Below is a small trained network, with its code and all its weights. Each question gives an input and a class and asks what happens when units are switched off, that is, made to give their printed mean instead of their output.

import numpy as np


def w(rows, s, z=0):
    codes = np.array(rows[::2]) - 128.0
    scale = np.full(codes.shape[1], s)
    scale[-1] = z or s
    return codes * scale


def norm(h):
    return h / np.sqrt((h * h).mean(-1, keepdims=True) + 1e-5)


def f(y):
    return np.maximum(y, 0)


def log_softmax(a):
    a = a - a.max(-1, keepdims=True)
    return a - np.log(np.exp(a).sum(-1, keepdims=True))


def net(x, mask):
    res = np.array(x, float).reshape(1, 3) / 4 @ E
    u = 0
    for l in range(2):
        y = f(norm(res) @ A[l][:, :-1].T + A[l][:, -1])
        res = res + np.where(mask[u : u + 12], y, B[l][:, -1]) @ B[l][:, :-1]
        u += 12
    return log_softmax(norm(res)[-1] @ U[:, :-1].T + U[:, -1])


A, B = {}, {}
E = w([
[105,114,124,177,123,86,138,106,151,249,167,101],'x0',
[55,91,169,218,103,145,61,176,145,95,180,160],'x1',
[111,101,103,141,171,189,175,113,88,93,211,27],'x2',
],0.011)
A[0] = w([
[155,97,126,74,136,126,100,149,122,78,88,241,116],'0.n0',
[199,74,109,56,80,83,22,127,101,44,110,181,76],'0.n1',
[126,189,133,63,117,96,172,116,141,56,74,81,119],'0.n2',
[110,126,185,125,136,33,183,172,191,184,132,129,1],'0.n3',
[82,127,126,126,95,119,173,101,128,114,151,55,248],'0.n4',
[93,102,175,135,88,43,144,155,159,132,120,117,223],'0.n5',
[147,59,183,85,136,168,159,215,102,89,151,109,25],'0.n6',
[124,216,96,95,63,232,116,65,98,224,36,163,121],'0.n7',
[52,199,116,249,75,148,63,91,133,53,95,196,37],'0.n8',
[242,72,92,112,93,157,68,125,49,254,137,98,110],'0.n9',
[179,115,153,48,30,131,76,154,94,114,95,69,78],'0.n10',
[138,101,119,80,170,74,211,139,147,151,94,222,93],'0.n11',
],0.0058,0.0022)
B[0] = w([
[184,136,64,148,48,193,42,86,46,116,130,63,238],'0.n0',
[4,227,118,170,189,102,224,91,179,162,104,150,230],'0.n1',
[131,1,162,155,205,90,121,203,137,108,169,153,224],'0.n2',
[144,152,65,162,107,201,128,81,80,105,149,83,190],'0.n3',
[207,121,100,164,142,161,43,119,118,154,95,194,229],'0.n4',
[127,177,93,129,184,153,70,122,124,150,144,181,213],'0.n5',
[140,175,94,158,127,121,82,87,135,167,105,153,188],'0.n6',
[150,35,137,111,136,50,105,175,178,102,218,186,232],'0.n7',
[191,9,163,106,208,73,142,179,154,126,145,152,253],'0.n8',
[44,177,157,154,206,138,200,137,162,77,93,151,208],'0.n9',
[129,183,150,129,165,156,166,95,184,141,150,141,176],'0.n10',
[174,132,98,140,101,203,69,100,63,155,105,77,215],'0.n11',
],0.0076,0.0051)
A[1] = w([
[160,122,107,100,118,142,163,105,115,115,173,72,105],'1.n0',
[128,161,169,99,28,82,87,139,139,170,50,162,98],'1.n1',
[178,75,202,116,181,107,157,168,155,165,92,130,196],'1.n2',
[67,107,188,149,56,110,104,167,141,95,145,123,97],'1.n3',
[106,169,116,138,169,163,101,132,109,125,137,141,206],'1.n4',
[108,109,143,142,83,177,141,137,87,103,151,46,127],'1.n5',
[178,109,136,61,120,78,179,122,129,143,91,97,3],'1.n6',
[61,176,154,130,77,98,157,113,150,233,148,92,81],'1.n7',
[106,170,153,103,92,169,150,132,121,51,91,116,161],'1.n8',
[123,157,145,81,105,160,144,142,113,10,88,131,110],'1.n9',
[171,129,142,48,145,95,177,126,131,169,92,106,18],'1.n10',
[140,89,121,155,113,106,93,126,118,159,140,101,142],'1.n11',
],0.013,0.004)
B[1] = w([
[127,130,131,145,80,99,7,135,113,141,104,143,193],'1.n0',
[138,132,89,134,122,160,49,83,60,140,146,14,194],'1.n1',
[124,157,112,112,80,154,150,106,122,124,136,113,238],'1.n2',
[202,55,159,50,177,87,193,196,119,150,159,134,178],'1.n3',
[140,118,131,82,68,131,153,131,129,119,144,116,255],'1.n4',
[172,159,111,89,97,77,21,112,111,190,63,152,183],'1.n5',
[149,54,163,117,125,124,143,198,141,128,199,162,181],'1.n6',
[84,186,123,154,168,141,215,106,146,55,37,152,170],'1.n7',
[122,156,97,132,114,154,195,84,144,105,110,122,160],'1.n8',
[52,170,137,202,166,98,200,103,159,205,103,115,197],'1.n9',
[101,53,201,151,143,108,93,221,140,92,162,172,197],'1.n10',
[108,156,137,105,144,129,193,126,134,73,86,126,208],'1.n11',
],0.011,0.0086)
U = w([
[156,27,159,133,165,95,139,209,125,120,174,164,195],'0',
[70,177,99,199,172,122,215,78,146,129,66,133,190],'1',
[167,127,75,143,114,125,1,86,59,160,99,75,167],'2',
[152,133,88,93,69,180,174,90,135,75,165,140,142],'3',
[114,172,164,147,112,125,106,146,160,119,158,84,39],'4',
[98,165,186,118,105,121,92,98,148,128,144,137,2],'5',
[110,140,174,117,128,127,96,67,163,136,144,136,15],'6',
],0.016,0.0043)

Each question gives the input, the list of numbers given to net, and the class t.
The units are the neurons (one row each of A and B). Each row of codes is followed by its name. A weight is (code - 128) times the scale printed after its matrix; where a second scale follows, it is the last column's (A, B and U).
mask holds one flag per neuron, layer by layer. A switched-off neuron (its flag False) gives its mean, the last column of its row in B, instead of its output. The means were averaged over made-up inputs and are rounded, as every weight is.
A unit's drop is (log p(t) with every unit on - log p(t) with that unit switched off) / (log p(t) with every unit on - log p(t) with every unit switched off).
The circuit of an input: a set's keep is (log p(t) with only the set's units on - log p(t) with every unit switched off) / (log p(t) with every unit on - log p(t) with every unit switched off). Starting from the 12 units with the biggest drops (on a tie, the unit counted first), units are removed one at a time, each time the one whose removal leaves the highest keep (on an exact tie, the one counted first), for as long as the keep stays at least 0.8.
circuit, biggest first: the units of the circuit, biggest drop first
most important unit: the unit with the biggest drop
k most important neurons: the k neurons with the biggest drops, biggest first
k most important neurons of layer l: the k neurons of layer l with the biggest drops, biggest first
drop of u: that unit's drop, to one decimal
input [5,-6,7], class 2: 2 most important neurons of layer 0 => 0.n1, 0.n8
input [-7,6,1], class 1: most important unit => 1.n9
input [-7,-8,8], class 0: 2 most important neurons of layer 0 => 0.n0, 0.n2
input [7,1,8], class 2: 3 most important neurons of layer 0 => 0.n1, 0.n4, 0.n6
input [-5,4,-4], class 1: 4 most important neurons => 0.n1, 0.n7, 0.n2, 1.n9
input [0,3,-3], class 3: circuit, biggest first => 0.n8, 1.n2, 1.n10, 0.n7
input [5,6,-8], class 2: 2 most important neurons => 1.n1, 0.n2
input [7,1,-8], class 2: 3 most important neurons of layer 0 => 0.n1, 0.n5, 0.n11
input [-1,2,-3], class 3: 3 most important neurons => 0.n8, 1.n9, 1.n10
input [5,-5,-4], class 0: 4 most important neurons => 0.n7, 1.n10, 0.n1, 1.n6
input [-6,-2,-7], class 2: 3 most important neurons => 1.n1, 0.n0, 0.n9
input [-7,6,-7], class 1: 4 most important neurons => 0.n1, 1.n9, 0.n7, 0.n4
input [6,3,5], class 1: 2 most important neurons => 0.n0, 1.n7
input [6,5,-2], class 1: circuit, biggest first => 1.n7
input [3,2,2], class 3: 2 most important neurons => 0.n1, 0.n4
input [5,2,-5], class 1: 4 most important neurons => 0.n4, 1.n7, 0.n0, 1.n11
input [1,-3,0], class 3: 2 most important neurons => 1.n2, 0.n8
input [-5,4,2], class 1: 2 most important neurons of layer 0 => 0.n7, 0.n2
input [3,0,-2], class 3: 2 most important neurons of layer 1 => 1.n4, 1.n9
input [-3,4,-8], class 2: circuit, biggest first => 1.n1
input [8,-1,5], class 1: drop of 1.n7 => 0.2
input [-2,3,1], class 3: drop of 0.n8 => 0.3
input [3,3,8], class 2: drop of 1.n4 => 0.0
